Below is a small trained network, with its code and all its weights. Each question gives an input and a class and asks what happens when units are switched off, that is, made to give their printed mean instead of their output.

import numpy as np


def w(rows, s, z=0):
    codes = np.array(rows[::2]) - 128.0
    scale = np.full(codes.shape[1], s)
    scale[-1] = z or s
    return codes * scale


def norm(h):
    return h / np.sqrt((h * h).mean(-1, keepdims=True) + 1e-5)


def f(y):
    return np.maximum(y, 0)


def log_softmax(a):
    a = a - a.max(-1, keepdims=True)
    return a - np.log(np.exp(a).sum(-1, keepdims=True))


def net(x, mask):
    res = np.array(x, float).reshape(1, 4) / 4 @ E
    u = 0
    for l in range(3):
        y = f(norm(res) @ A[l][:, :-1].T + A[l][:, -1])
        res = res + np.where(mask[u : u + 5], y, B[l][:, -1]) @ B[l][:, :-1]
        u += 5
    return log_softmax(norm(res)[-1] @ U[:, :-1].T + U[:, -1])


A, B = {}, {}
E = w([
[113,124,95,99,62,162,111,90,86],'x0',
[124,93,156,95,155,82,113,129,131],'x1',
[83,75,132,241,127,1,121,41,186],'x2',
[232,139,247,155,114,243,175,78,136],'x3',
],0.0068)
A[0] = w([
[97,129,80,171,121,126,144,122,137,12],'0.n0',
[109,88,89,177,124,55,171,98,95,2],'0.n1',
[103,155,103,75,91,148,75,166,99,177],'0.n2',
[183,124,252,147,117,183,130,51,125,152],'0.n3',
[115,105,144,254,88,47,135,27,122,139],'0.n4',
],0.0093,0.00091)
B[0] = w([
[116,88,159,111,110,72,75,125,82,153],'0.n0',
[175,199,152,163,40,165,40,111,93,186],'0.n1',
[162,118,137,204,244,103,183,178,165,190],'0.n2',
[254,77,140,97,105,76,167,90,122,245],'0.n3',
[78,97,70,90,225,180,183,28,203,242],'0.n4',
],0.0086,0.011)
A[1] = w([
[89,134,128,113,187,153,104,140,143,126],'1.n0',
[159,135,184,114,106,160,158,178,127,57],'1.n1',
[185,129,175,126,56,85,96,169,82,108],'1.n2',
[6,154,109,141,132,151,114,102,173,51],'1.n3',
[61,138,109,141,163,137,163,210,120,11],'1.n4',
],0.016,0.0013)
B[1] = w([
[109,162,46,163,36,180,110,106,128,226],'1.n0',
[134,71,152,121,89,36,139,178,15,249],'1.n1',
[82,173,89,112,159,208,158,254,57,219],'1.n2',
[163,138,187,106,118,42,51,216,67,254],'1.n3',
[90,192,76,127,160,229,125,105,207,252],'1.n4',
],0.01,0.007)
A[2] = w([
[68,149,169,174,45,74,84,142,114,32],'2.n0',
[6,161,89,151,76,158,178,150,143,127],'2.n1',
[150,74,164,132,127,152,228,12,207,9],'2.n2',
[54,129,72,152,139,98,146,64,143,134],'2.n3',
[75,165,64,172,141,206,167,155,189,177],'2.n4',
],0.015,0.0011)
B[2] = w([
[109,123,155,131,88,115,86,122,148,185],'2.n0',
[128,147,99,127,167,141,148,82,172,201],'2.n1',
[123,55,185,182,147,172,168,3,224,233],'2.n2',
[139,138,143,128,97,115,135,200,103,183],'2.n3',
[75,185,64,115,166,146,138,144,125,250],'2.n4',
],0.019,0.013)
U = w([
[56,201,45,121,192,151,127,144,145,255],'0',
[173,100,145,99,139,125,183,193,33,206],'1',
[78,141,143,129,97,60,11,141,126,49],'2',
[134,61,175,157,157,143,163,40,179,66],'3',
],0.012,0.00067)

Each question gives the input, the list of numbers given to net, and the class t.
The units are the neurons (one row each of A and B). Each row of codes is followed by its name. A weight is (code - 128) times the scale printed after its matrix; where a second scale follows, it is the last column's (A, B and U).
mask holds one flag per neuron, layer by layer. A switched-off neuron (its flag False) gives its mean, the last column of its row in B, instead of its output. The means were averaged over made-up inputs and are rounded, as every weight is.
A unit's drop is (log p(t) with every unit on - log p(t) with that unit switched off) / (log p(t) with every unit on - log p(t) with every unit switched off).
The circuit of an input: a set's keep is (log p(t) with only the set's units on - log p(t) with every unit switched off) / (log p(t) with every unit on - log p(t) with every unit switched off). Starting from the 12 units with the biggest drops (on a tie, the unit counted first), units are removed one at a time, each time the one whose removal leaves the highest keep (on an exact tie, the one counted first), for as long as the keep stays at least 0.8.
units of the circuit, in order: the units of the circuit, biggest drop first
unit that matters most: the unit with the biggest drop
k most important neurons: the k neurons with the biggest drops, biggest first
drop of u: that unit's drop, to one decimal
input [5,-4,2,-3], class 2: units of the circuit, in order => 0.n3; 1.n3
input [7,-3,-6,2], class 1: 2 most important neurons => 0.n4; 2.n2
input [1,-6,-6,1], class 1: 3 most important neurons => 0.n4; 1.n1; 2.n2
input [-5,5,0,-1], class 0: unit that matters most => 0.n4
input [7,-4,-1,3], class 1: 2 most important neurons => 0.n4; 2.n2
input [4,3,3,-1], class 2: 3 most important neurons => 0.n3; 1.n3; 2.n2
input [6,0,-1,2], class 1: 2 most important neurons => 0.n4; 2.n2
input [-3,-1,5,-2], class 2: 2 most important neurons => 0.n3; 1.n3
input [8,-4,-8,7], class 1: drop of 1.n3 => 0.0
input [2,7,-3,2], class 1: drop of 0.n4 => 1.2
input [-5,6,4,-5], class 2: drop of 0.n3 => 0.9
input [8,-5,5,-1], class 2: drop of 0.n3 => 1.2
